jp-hg: -31  -2  -5  -9  -11  22  -9  0  0  -5  3  -34  -12  -8  21  -4  20  18  -7  -5  14  -18  17  9  24  15
qj-gq: -32  38  26  6  -39  21  19  -3  12  -7  -32  -40  -20  -20  5  6  -9  -11  -14  36  27  -15  32  -7  -6  -9
jp-hg: -8  -8  17  -10  -10  7  7  15  -5  -7  -21  5  12  0  2  14  -28  10  9  43  -6  6  1  13  -9  0
hn-bc: 1  22  -18  0  17  -5  14  25  -11  -1  14  6  23  11  12  2  -4  11  5  17  -13  16  8  27  -4  0
ff-bq: -3  -17  -10  9  -28  8  6  -31  21  25  0  -22  6  -5  -68  -14  9  -37  -20  -38  -17  0  15  -23  -16  -21
mz-ct: -19  4  -7  26  -6  -26  -19  -4  6  -2  51  28  -10  -23  -28  -29  18  -41  1  -15  -25  -11  -17  -47  -11  14
ff-bq: -3  21  5  -5  44  -17  -14  0  14  14  -1  -18  15  44  27  22  23  -11  -7  -17  40  13  16  -4  18  29
mz-ct: -9  -10  9  6  -19  16  -17  3  18  2  -1  6  14  2  -16  1  -15  -12  8  19  -4  -5  -2  -19  -4  16
qj-gq: 1  17  -6  16  -11  0  3  -18  14  9  7  -13  -12  -9  -19  -12  14  -25  -14  -26  7  -8  9  -22  -4  -10
mz-ct: 6  39  6  51  -41  29  -50  9  46  -12  23  40  8  6  -19  -23  -10  -27  27  22  -10  -14  -25  -70  -14  33
ff-bq: 43  -4  7  -15  29  6  -5  31  -20  -20  -23  39  15  28  54  24  -31  56  32  37  4  17  -30  38  7  7
mz-ct: -13  -20  -9  3  -26  2  -12  -19  1  -1  8  -5  -13  -9  -36  -24  22  -3  -6  -32  -27  -5  -6  -19  -5  -6
qj-gq: 1  -28  2  -4  10  -17  3  6  -10  3  18  25  8  -16  -11  1  -17  -13  6  11  -17  0  -14  0  -7  1
jp-hg: -7  -39  13  -7  10  -24  -29  -29  15  17  -2  0  5  27  -41  1  23  -29  -7  -43  -3  10  -9  -38  -3  15
hn-bc: -84  -39  26  -34  -9  -41  13  13  -39  -16  6  -8  -9  -30  -17  -1  5  -4  -8  41  -38  5  10  12  -13  8
hn-bc: 69  35  -21  28  15  14  13  7  13  9  7  31  15  6  11  3  -28  -4  11  -1  11  4  -13  5  -7  -19
hn-bc: -52  -40  25  -29  26  -36  7  -21  -8  18  5  -39  -19  -22  4  18  20  -36  -30  -15  34  -16  24  -5  20  16
hn-bc: 15  -20  3  17  -23  -4  -6  -17  12  7  10  27  -1  -17  -49  -15  -13  -32  2  -10  -25  -4  -20  -35  -22  -13
qj-gq: 28  -21  -17  8  -10  34  -3  -5  9  7  14  6  -5  -28  8  -6  -18  5  5  -10  9  -28  -10  3  17  -4
hn-bc: 21  13  7  8  -22  21  -9  7  -1  -22  -19  19  -13  -2  17  -5  -14  30  17  19  -4  -4  -20  -1  -3  -6
mz-ct: -50  4  43  -16  16  -28  11  4  -4  1  -13  -24  -11  -13  24  28  -6  -30  -14  40  39  -8  24  -6  5  20
qj-gq: 25  -7  -19  -5  -27  56  -35  -1  12  -13  -29  -10  8  42  8  -9  14  67  19  -23  -10  5  -12  13  17  6
ff-bq: -17  18  24  -15  38  -44  -9  -18  11  17  -31  -30  14  70  -12  25  40  -23  -19  -31  26  39  23  -15  -6  14
jp-hg: 7  38  -19  -2  19  24  3  53  -20  -25  12  15  16  8  75  8  -15  59  27  51  4  2  -2  51  19  19
ff-bq: -14  7  5  -3  6  -13  -4  -12  9  9  -10  -20  6  25  -17  4  21  -14  -11  -19  5  13  15  -11  -4  4
jp-hg: 57  72  -42  31  31  5  18  22  -10  -11  32  23  -9  -6  60  -12  5  24  9  -11  16  -3  -9  25  11  -15
qj-gq: 98  21  -19  12  62  -16  -20  -14  2  2  -3  37  -10  49  48  6  20  27  13  -67  35  15  -41  -1  19  -6
ff-bq: 14  -6  10  -7  6  -8  5  6  -13  -9  -12  19  -3  0  11  7  -15  14  9  16  -4  6  -15  10  -6  -7
jp-hg: -50  -33  6  -11  -42  -4  28  17  -22  -7  8  8  13  -45  -51  -11  -31  -11  0  55  -61  2  7  14  -32  -17
hn-bc: 9  -22  -9  8  42  -33  15  -27  19  48  37  -9  14  -12  -31  10  3  -77  -28  -45  26  -7  16  -22  4  0
hn-bc: -70  -31  22  -39  42  -52  28  6  -32  9  14  -33  -7  -27  21  24  11  -25  -26  19  20  -4  32  26  14  16
qj-gq: -26  10  11  -13  20  -42  -4  8  -14  -6  -7  4  14  39  -13  4  24  0  0  2  -22  36  3  0  -18  9
ff-bq: 17  6  12  -5  47  -27  -1  -6  6  15  -5  -1  6  25  22  25  4  -19  -6  -14  39  9  3  -4  10  11
hn-bc: -79  -22  -11  -12  6  -6  -48  14  3  -3  49  -20  14  15  1  -16  51  0  2  -13  -17  -6  12  -17  26  64
qj-gq: 22  2  17  13  2  -1  26  -4  2  5  4  15  -22  -55  20  12  -43  -33  -4  28  34  -31  -6  -7  1  -16
mz-ct: 26  23  30  11  -43  43  -22  -27  41  -2  -69  -22  -8  38  -13  10  -6  9  2  -5  31  2  3  -33  -6  -6
ff-bq: -85  47  4  -8  16  -16  -26  39  -6  -21  24  -27  13  34  41  0  47  15  4  32  2  13  30  4  16  60
jp-hg: -5  28  6  -4  10  -6  26  13  -15  -8  -9  -10  -10  -12  32  11  -8  9  -5  27  17  -1  13  24  1  -10
ff-bq: 60  -15  -5  10  45  -2  10  -7  10  23  20  24  -2  -24  36  20  -33  -27  0  -12  50  -24  -16  1  22  -2
jp-hg: -33  32  -34  -4  76  -82  13  15  -43  -2  73  4  -11  0  32  -17  67  -13  -17  -43  -11  18  8  17  10  14
qj-gq: -7  34  -16  3  26  -9  6  -3  3  9  13  -29  -4  12  23  1  32  -6  -16  -28  27  1  24  7  16  5
mz-ct: -10  5  4  -17  18  -26  23  -14  -23  -3  -13  -26  -28  -6  17  4  25  8  -20  -23  15  3  13  19  6  -19
jp-hg: -70  -20  24  -34  3  -16  5  6  -18  -5  -12  -39  -6  -5  12  14  15  4  -14  23  8  -1  28  16  11  19
mz-ct: 41  -25  -2  -6  28  -25  17  -27  2  27  -12  5  9  14  -30  12  -4  -25  -13  -41  6  17  -5  0  -10  -26
mz-ct: -8  -28  -7  2  -29  27  -18  2  12  2  6  6  17  -1  -30  -11  -10  4  10  5  -27  -5  -6  -9  -3  10
6  1  -9  1  13  -1  3  -11  10  17  3  -16  8  11  -6  4  10  -14  -11  -25  14  2  13  -1  6  0 : hn-bc
-57  -29  -13  -7  -61  54  -3  6  10  1  8  -38  12  -32  -33  -17  -7  8  -4  23  -29  -24  28  9  7  8 : qj-gq
25  -14  20  -6  23  -34  14  -25  0  16  -22  5  -6  9  -18  16  -6  -29  -13  -21  16  13  -5  -11  -13  -20 : ff-bq
33  -32  -19  -15  3  23  10  -1  -3  12  -16  -1  25  16  -12  8  -17  27  4  -12  -14  13  -2  34  2  -18 : mz-ct
0  -28  -37  -2  11  4  -17  -2  0  12  37  2  18  9  -18  -18  24  6  1  -42  -26  2  -4  5  12  11 : qj-gq
-21  14  -10  17  -15  10  4  2  -1  -7  39  -6  -33  -60  23  -20  4  -15  -7  5  13  -42  4  -12  16  5 : ff-bq
-12  -12  -12  -2  9  -34  33  0  -10  22  19  5  27  -7  -56  -3  -7  -40  -15  -2  -37  23  15  8  -31  -22 : hn-bc
-13  6  -15  5  -2  -15  -1  -4  -15  -9  25  2  -21  -17  -3  -24  28  2  -5  -24  -18  -5  -5  -5  0  -5 : mz-ct
0  -43  18  15  -38  -12  -12  -27  11  4  9  33  -14  -34  -69  -21  -15  -45  1  -9  -35  -12  -29  -54  -29  -13 : hn-bc
-10  16  16  -11  5  -13  -3  16  -22  -26  -18  9  -13  11  33  5  4  33  11  26  -1  10  -10  14  -1  5 : ff-bq
21  -84  -1  -2  -52  48  -17  3  2  -6  3  46  11  -42  -39  -13  -59  17  29  30  -49  -25  -42  -4  -7  -6 : qj-gq
-30  -8  -2  -8  15  -22  7  15  -14  1  23  2  10  -9  -1  1  3  -11  -2  15  -14  4  7  9  -2  11 : hn-bc
7  -42  2  -7  11  -27  -9  5  -14  -1  15  43  17  3  -28  -4  -12  -5  14  3  -40  16  -30  -5  -17  3 : qj-gq
-3  -5  21  -1  -7  -18  2  0  -5  -6  -13  19  0  0  -18  3  -13  -11  5  20  -15  11  -11  -12  -21  -6 : qj-gq
14  0  1  -2  -26  10  14  -19  4  4  -36  -15  -1  13  -37  -3  0  6  -9  -16  -14  15  7  3  -19  -32 : hn-bc
-18  -29  -4  -7  4  -13  -16  11  -7  -1  20  20  22  11  -22  -6  3  -1  11  4  -35  13  -12  -3  -7  18 : jp-hg
-10  31  3  8  25  -25  26  -3  -1  11  17  -16  -13  -22  19  8  5  -36  -20  1  34  -10  22  -2  4  -4 : qj-gq
-21  20  -26  -15  47  -26  35  25  -18  18  23  -22  37  18  11  15  10  -5  -14  6  -3  27  37  48  2  2 : hn-bc
-26  4  9  0  3  -29  2  -13  -8  -3  11  -9  -26  -16  -5  -9  25  -21  -15  -16  3  -6  4  -18  -2  0 : mz-ct
6  16  5  6  -14  8  6  3  -18  -27  1  8  -47  -44  43  -12  -3  24  5  13  13  -29  -16  4  11  -11 : ff-bq
1  -59  -22  -11  -24  52  -11  14  -1  1  19  8  16  -31  1  -7  -31  30  17  16  -22  -27  -11  25  21  10 : qj-gq
34  -19  0  23  -1  15  -33  -44  45  27  9  -4  -14  0  -19  -5  12  -43  -10  -63  39  -28  -11  -58  18  11 : hn-bc
19  1  -21  28  -21  1  -7  7  10  3  30  44  26  -1  -55  -26  -14  -21  15  0  -55  13  -21  -23  -32  -8 : hn-bc
-17  -27  8  -8  18  -19  -1  -27  11  25  9  -26  -7  -8  -15  8  16  -41  -23  -34  26  -12  15  -18  12  7 : hn-bc
-27  6  19  -2  -13  -6  -5  -10  4  -5  -11  -17  -18  -6  -2  0  12  -11  -9  3  11  -7  8  -18  0  6 : mz-ct

sf_mb: 1  -2  34  3  -21  -36  90  19  -12  26  20  -39  -20  -32  33  10  -5  33  -63  -1  -20  44  -47  39  16  -15
tc_zd: -12  -32  2  0  9  34  -33  -2  -15  -25  28  -23  9  -10  -15  -3  10  -6  0  3  -3  16  30  -20  -5  0
tc_zd: -12  -34  -16  4  -6  11  -34  23  -11  -45  9  -23  0  6  10  13  -9  -3  1  -3  -3  -9  35  -16  -13  -25
tc_zd: -18  -19  11  3  47  39  -16  -32  -4  19  3  -23  24  -12  15  -25  25  -31  9  16  -21  -9  -5  -30  -29  32
bh_fq: 3  24  -27  22  -4  18  -10  -1  -34  30  -29  -48  12  10  42  -18  26  14  55  -17  -23  -49  27  -8  10  20
sf_mb: -8  22  6  9  -27  7  -16  1  0  15  19  5  -20  37  4  -31  -37  6  3  -41  -27  -32  25  19  -1  14
hs_ns: -8  -12  21  36  4  50  -19  0  -34  31  17  -69  4  0  41  -33  5  26  -5  10  -29  -9  21  9  -15  31
bh_fq: -2  -14  -9  5  12  4  -18  7  8  -40  20  29  -1  16  -15  -5  -8  -25  1  -10  20  15  22  -12  9  -5
pq_jf: 4  12  7  -13  20  -40  67  0  -3  41  -41  -49  11  -28  48  47  22  8  1  35  -23  -10  -32  10  -4  -34
mc_sb: 2  -68  -17  -15  13  50  -77  -3  -3  -77  31  10  24  -17  -45  -11  25  -44  -1  6  28  18  9  -55  -33  -5
hs_ns: -31  34  42  19  23  18  -34  -9  26  16  41  27  -15  19  -20  -58  -41  20  21  -30  -9  9  59  30  37  49
sf_mb: 0  19  0  31  -32  1  13  17  -15  28  -11  -14  -19  16  34  -22  -19  42  -12  -12  -10  -16  -4  30  5  26
bh_fq: 8  -20  15  -36  -17  -4  -19  -1  17  -36  45  17  -4  -7  -44  -4  -14  -29  -18  -27  -2  10  -6  -6  -11  -30
sf_mb: -8  -13  11  -22  -2  2  -2  -9  6  -14  20  11  1  -25  -38  4  5  0  -15  -2  4  30  -7  -8  4  -1
hs_ns: -12  16  40  -7  -12  14  24  -31  -10  63  28  -28  -14  15  -3  6  -25  11  -31  4  -49  -3  6  26  -16  3
pq_jf: 37  -4  10  -3  5  4  -23  9  9  -17  17  -4  12  3  -1  -19  6  -24  13  -5  15  -8  -6  4  -4  -20
tc_zd: 27  15  13  13  10  -5  3  8  5  -4  19  8  -2  23  -2  3  -10  -8  7  5  20  15  23  22  24  -20
sf_mb: -31  -1  -1  24  13  14  -9  1  -6  23  -21  -28  -4  18  48  -7  -17  12  4  9  -31  -37  19  1  -23  21
mc_sb: -12  -32  -2  24  29  -11  42  19  4  -48  32  31  -6  -6  16  -26  5  -31  -40  -17  27  60  -22  -11  23  17
tc_zd: -12  -38  13  -33  11  28  -12  -28  -8  -3  25  -30  19  -39  -19  -9  29  -29  -13  -1  -28  5  -26  -36  -35  3
mc_sb: 38  -16  26  19  1  26  -77  30  26  -31  23  -4  7  9  21  -75  -18  -13  10  -13  20  -35  -11  17  -30  9
mc_sb: 25  11  -10  -22  -22  10  -18  -20  -7  24  -21  -5  11  -1  -23  17  17  1  16  13  -3  -27  -15  -7  -21  -10
mc_sb: -4  14  -26  -26  -15  10  41  -50  -41  51  -12  -25  10  3  -12  34  37  -21  10  -7  -42  -17  -10  -31  -9  -3
sf_mb: -17  -7  11  12  10  1  39  1  -22  28  0  -56  0  -7  50  6  5  7  -15  7  -38  -5  -2  5  -8  -2
hs_ns: 35  36  -31  -5  -23  -40  58  -2  -10  17  -18  19  -6  31  13  19  9  -26  11  -27  2  -19  -24  6  20  -26
mc_sb: 1  -36  -9  5  -9  60  -73  -11  -16  -22  6  4  12  -7  -46  -1  14  14  -5  34  27  17  18  -24  -25  22
bh_fq: 31  33  0  0  -5  10  0  -21  -10  29  15  0  6  30  -3  -25  9  -28  31  -29  -11  -25  8  5  11  3
sf_mb: -14  -9  -23  4  -14  28  -37  -8  -13  -10  2  4  0  17  -7  -20  -1  -8  13  -23  -12  -26  18  -23  -15  22
bh_fq: -18  -18  8  -20  11  5  -2  -6  1  4  -20  -24  18  -74  -10  -8  40  30  2  17  0  20  -38  -18  -4  28
hs_ns: -3  -15  18  2  4  26  -18  -10  -7  13  18  -27  2  10  9  -6  -10  -10  -13  10  -23  -14  8  0  -31  -2
sf_mb: 24  -1  -19  -22  -13  -30  31  5  2  -9  -16  3  6  -13  7  11  21  -24  0  -13  4  -11  -46  -11  -6  -26
mc_sb: 1  -3  36  32  19  4  -24  31  24  -22  22  15  -10  -1  2  -26  -29  31  -13  17  36  37  23  36  24  14
pq_jf: 1  -7  -22  13  -42  21  -21  -5  -11  2  -15  39  -19  36  -28  22  -25  21  -36  22  19  1  -2  2  -25  13
hs_ns: 34  -27  -20  7  -1  32  -1  -1  -50  -18  18  -48  25  -19  -7  13  59  -10  12  12  19  31  9  -26  15  -17
hs_ns: 10  14  -11  5  0  -7  -7  2  9  -8  1  25  -4  33  3  -9  -14  -24  15  -19  5  -21  11  1  3  -6
hs_ns: -17  34  16  2  -35  -20  26  4  -1  34  7  -1  -29  14  -4  8  -37  45  -15  -18  -25  -1  18  38  22  2
tc_zd: -12  0  57  -17  41  5  38  -26  0  44  31  -55  15  -48  7  -7  22  0  -9  15  -37  31  -11  10  7  3
sf_mb: 21  23  -24  -2  -43  13  -19  -7  -22  13  0  -3  -1  15  -9  -30  12  2  31  -46  -11  -37  0  -6  5  15
mc_sb: -7  35  22  32  1  -4  11  14  -2  38  0  -27  -14  16  45  -31  -24  35  13  -14  -22  -20  24  39  21  23
hs_ns: -2  9  18  -13  -22  -20  -4  26  2  -24  33  -17  -12  -23  -23  0  -12  35  11  -31  -1  24  36  23  45  -25
tc_zd: 16  15  1  26  -8  25  -12  -5  -21  39  -9  -34  1  35  36  -10  -6  5  11  8  -19  -41  15  14  -19  7
mc_sb: -6  -6  36  11  0  20  35  -28  -3  48  29  2  -14  25  11  -14  -26  -15  -65  13  -29  11  -33  18  -36  23
mc_sb: 31  16  33  -21  18  -1  -6  -13  12  14  30  -20  14  -1  -10  -8  5  -29  24  -6  -11  -8  9  12  5  -31
pq_jf: -43  -32  10  -6  -14  18  -35  11  1  -34  39  -12  -13  -14  -8  -34  -23  8  -16  -41  -29  0  22  -11  -11  17
sf_mb: -3  6  8  5  -21  0  -31  11  25  -17  3  58  -18  2  -44  -13  -30  34  -18  3  37  25  1  20  11  24
pq_jf: 37  -9  5  -6  5  12  -34  -2  10  -9  4  -1  13  20  0  1  -3  -35  8  15  10  -27  -5  -2  -32  -29
sf_mb: -43  -42  2  -8  -19  30  -12  -9  -16  -26  44  -2  -12  -13  -29  -13  -9  1  -41  -25  -23  28  9  -24  -14  21
bh_fq: 22  36  -23  25  -13  -8  13  4  -8  4  1  35  -11  50  6  -19  -9  -13  22  -34  15  -11  18  12  33  10
pq_jf: -25  14  -17  7  8  -9  33  -13  -9  20  -26  14  -4  -3  0  18  10  16  1  9  0  14  0  -7  18  24
hs_ns: -5  -11  14  0  10  11  -52  17  15  -41  33  2  1  0  -16  -24  -16  -3  20  -19  9  3  43  1  12  -7
bh_fq: -11  -16  -1  -5  46  -14  -11  13  28  -52  5  29  15  -33  -10  -22  20  -23  23  -9  33  30  -1  -21  27  8
bh_fq: -8  -5  -2  -26  -24  -8  -19  8  3  -16  11  -19  -2  -15  -5  -11  -5  -1  14  -39  -27  -28  3  -8  -8  -16
tc_zd: 18  44  21  2  -19  -20  46  -11  2  52  -7  18  -13  -6  -19  7  -2  41  -15  11  11  29  -24  40  33  15
bh_fq: 6  -11  2  5  20  7  -10  5  -3  -10  0  -19  12  -6  12  3  13  -8  12  14  6  2  10  -7  -1  -10
pq_jf: -57  26  -29  22  24  -14  57  -13  -19  35  -45  1  -4  -16  30  3  23  33  20  -6  -17  12  9  -14  41  58
tc_zd: 9  0  -16  19  2  -4  4  6  2  9  -38  10  -3  31  30  26  -14  -3  -12  36  12  -22  -10  5  -27  -9
pq_jf: 24  -26  5  -3  -14  14  -24  13  -2  -31  22  1  5  -15  -20  -12  9  -2  -17  3  25  22  -16  -2  -7  -8
bh_fq: -16  -29  16  -28  -17  -10  -12  4  24  -36  34  28  -17  3  -37  17  -39  -14  -45  -7  -5  16  -2  0  -23  -30
hs_ns: 3  -3  44  -19  8  11  3  -19  4  30  39  -40  3  1  7  -11  -13  -24  -14  -6  -46  -16  -2  12  -27  -19
tc_zd: 5  7  -8  -20  -53  0  -14  5  -13  -14  24  1  -11  -14  -38  -19  2  20  6  -51  -8  1  3  0  19  1
pq_jf: 19  -11  -4  3  -26  8  0  5  -8  -17  11  26  -6  -10  -41  8  8  21  -29  13  39  47  -16  5  13  5
pq_jf: 16  -15  -17  -11  1  -5  5  -7  2  2  -32  4  9  8  8  38  7  -23  -13  36  7  -19  -31  -15  -40  -26
bh_fq: 6  15  -9  9  -10  3  11  -11  -2  7  3  40  -8  15  -23  -11  0  0  -8  -8  19  19  -9  2  17  26
mc_sb: 25  30  55  9  10  -2  -7  4  22  38  29  -28  -4  20  34  -44  -32  -5  8  -13  -26  -33  4  47  -6  -6
tc_zd: 1  26  28  7  4  -29  59  2  2  59  -26  -32  -9  -7  40  29  -11  34  -22  35  -20  -1  -23  40  0  -11
pq_jf: 30  -12  14  1  -7  19  -23  1  -4  9  0  -23  8  5  1  16  -1  3  -12  38  8  -8  -7  10  -30  -23
11  -37  19  -5  9  19  8  -11  -12  8  7  -29  9  -8  -4  50  6  -6  -47  65  3  28  -14  -2  -38  -33 : tc_zd
-55  -26  -17  -5  2  3  -54  22  8  -44  -16  -10  -7  -6  -1  25  -27  27  16  3  -12  -20  59  -18  -11  -10 : mc_sb
-9  -32  -29  -16  -27  -12  -21  22  6  -73  8  45  -10  -13  -53  27  -5  7  -18  -7  40  39  8  -20  13  -20 : tc_zd
-20  -4  60  -60  44  -26  20  -25  48  1  30  11  15  -85  -56  -2  18  -4  -7  7  -4  58  -34  -1  19  -3 : hs_ns
-24  -5  -13  34  0  17  4  14  -28  23  -34  -51  2  -13  60  -18  14  40  6  7  -21  -23  -1  -2  -9  38 : pq_jf
40  5  28  26  5  37  -9  -9  -25  36  26  -43  6  35  12  12  -3  -2  -8  39  -1  3  29  27  -10  -21 : tc_zd
-4  -6  -40  32  -43  12  4  22  -41  -1  -35  -14  -10  -3  13  14  14  58  -10  12  18  9  0  -1  10  24 : bh_fq
-23  -9  -9  27  -3  12  17  3  -15  5  1  0  -11  11  26  -19  -6  8  -24  -9  -9  6  -5  -3  -3  34 : mc_sb
8  3  -12  -16  -37  -30  10  19  7  -25  1  24  -15  -5  -25  17  -11  14  -11  -19  15  11  -10  9  15  -23 : tc_zd
4  -11  12  -2  3  28  -30  -2  -16  -10  41  -41  9  0  1  -26  7  -15  20  -27  -22  -10  34  -7  2  -7 : tc_zd
-23  2  0  -11  2  5  -5  -10  1  -4  10  10  2  -29  -25  -26  14  10  11  -26  -4  16  0  -14  20  32 : tc_zd
-24  -6  -20  -5  -1  -41  22  23  19  -19  -41  17  -10  -8  25  26  -14  10  -10  5  3  -12  -20  -3  -8  -12 : tc_zd
27  16  -32  -1  -3  11  27  -36  -27  12  2  40  7  31  -45  32  30  -31  4  9  28  31  5  -20  23  -2 : hs_ns
-10  26  8  21  -22  -35  55  38  -15  11  3  -37  -17  -34  44  -35  5  57  4  -47  -14  16  -8  34  58  21 : pq_jf
-12  5  -2  -19  3  -30  5  3  32  -13  -18  41  -6  -8  -16  12  -15  -1  -4  0  11  1  -18  0  -1  -4 : hs_ns
43  1  2  -17  0  10  -49  4  9  -20  6  -7  22  -10  -19  -16  21  -19  40  -5  20  -20  1  -6  -3  -21 : mc_sb
15  -3  -36  32  17  13  19  2  -28  6  -40  -10  20  -11  37  -15  52  0  19  15  25  3  -29  -22  9  36 : hs_ns
-29  -5  -20  -13  -37  -5  -10  10  -7  -22  -3  11  -12  -28  -30  -6  2  38  0  -33  -2  11  3  -11  18  21 : tc_zd
-28  -12  13  -5  33  -16  22  -1  14  8  -12  -22  2  -3  40  19  -13  -17  -11  17  -30  -18  -4  -4  -26  -16 : sf_mb
16  38  17  6  -8  -43  15  26  28  18  -22  3  -13  7  32  -9  -28  25  13  -7  1  -28  -11  44  13  -12 : mc_sb
8  -18  44  -18  34  12  -3  -30  28  3  43  26  3  20  -34  18  -25  -50  -40  35  2  28  -2  4  -30  -26 : bh_fq
-17  -35  3  -8  53  -27  8  11  41  -46  -9  35  4  5  11  40  -20  -45  -25  41  22  17  -6  -14  -24  -38 : sf_mb
-31  14  11  -9  -29  -24  31  3  0  23  1  -6  -27  6  2  25  -36  33  -27  -11  -34  -3  9  23  3  -9 : pq_jf
-11  -2  21  -5  30  -16  34  -7  16  3  0  22  1  -28  -21  25  6  11  -23  37  24  58  -12  8  21  2 : tc_zd
-29  0  5  -8  19  -12  8  -11  30  -12  2  59  -8  -10  -30  -12  -11  -7  -15  -6  15  30  -15  -8  10  31 : bh_fq
-12  -11  30  4  14  49  -52  -21  -6  28  14  -39  7  12  -6  9  -17  11  0  39  -25  -16  44  5  -35  1 : pq_jf
55  -12  -3  -16  -31  -15  -7  13  12  -19  -2  17  -1  20  -9  25  -11  -26  -26  17  24  -15  -40  10  -36  -54 : pq_jf
40  11  -7  3  -32  -39  42  31  -2  -3  -15  -4  -7  -7  25  5  6  14  -14  -8  19  1  -46  24  12  -25 : pq_jf
58  0  31  5  11  28  -9  -15  -10  16  45  -20  13  33  -9  4  3  -40  -6  24  9  9  12  17  -10  -38 : tc_zd
-12  7  -7  -2  10  -3  27  -20  -7  27  -26  6  2  -5  -10  40  11  12  -9  37  3  18  -4  -4  2  4 : pq_jf
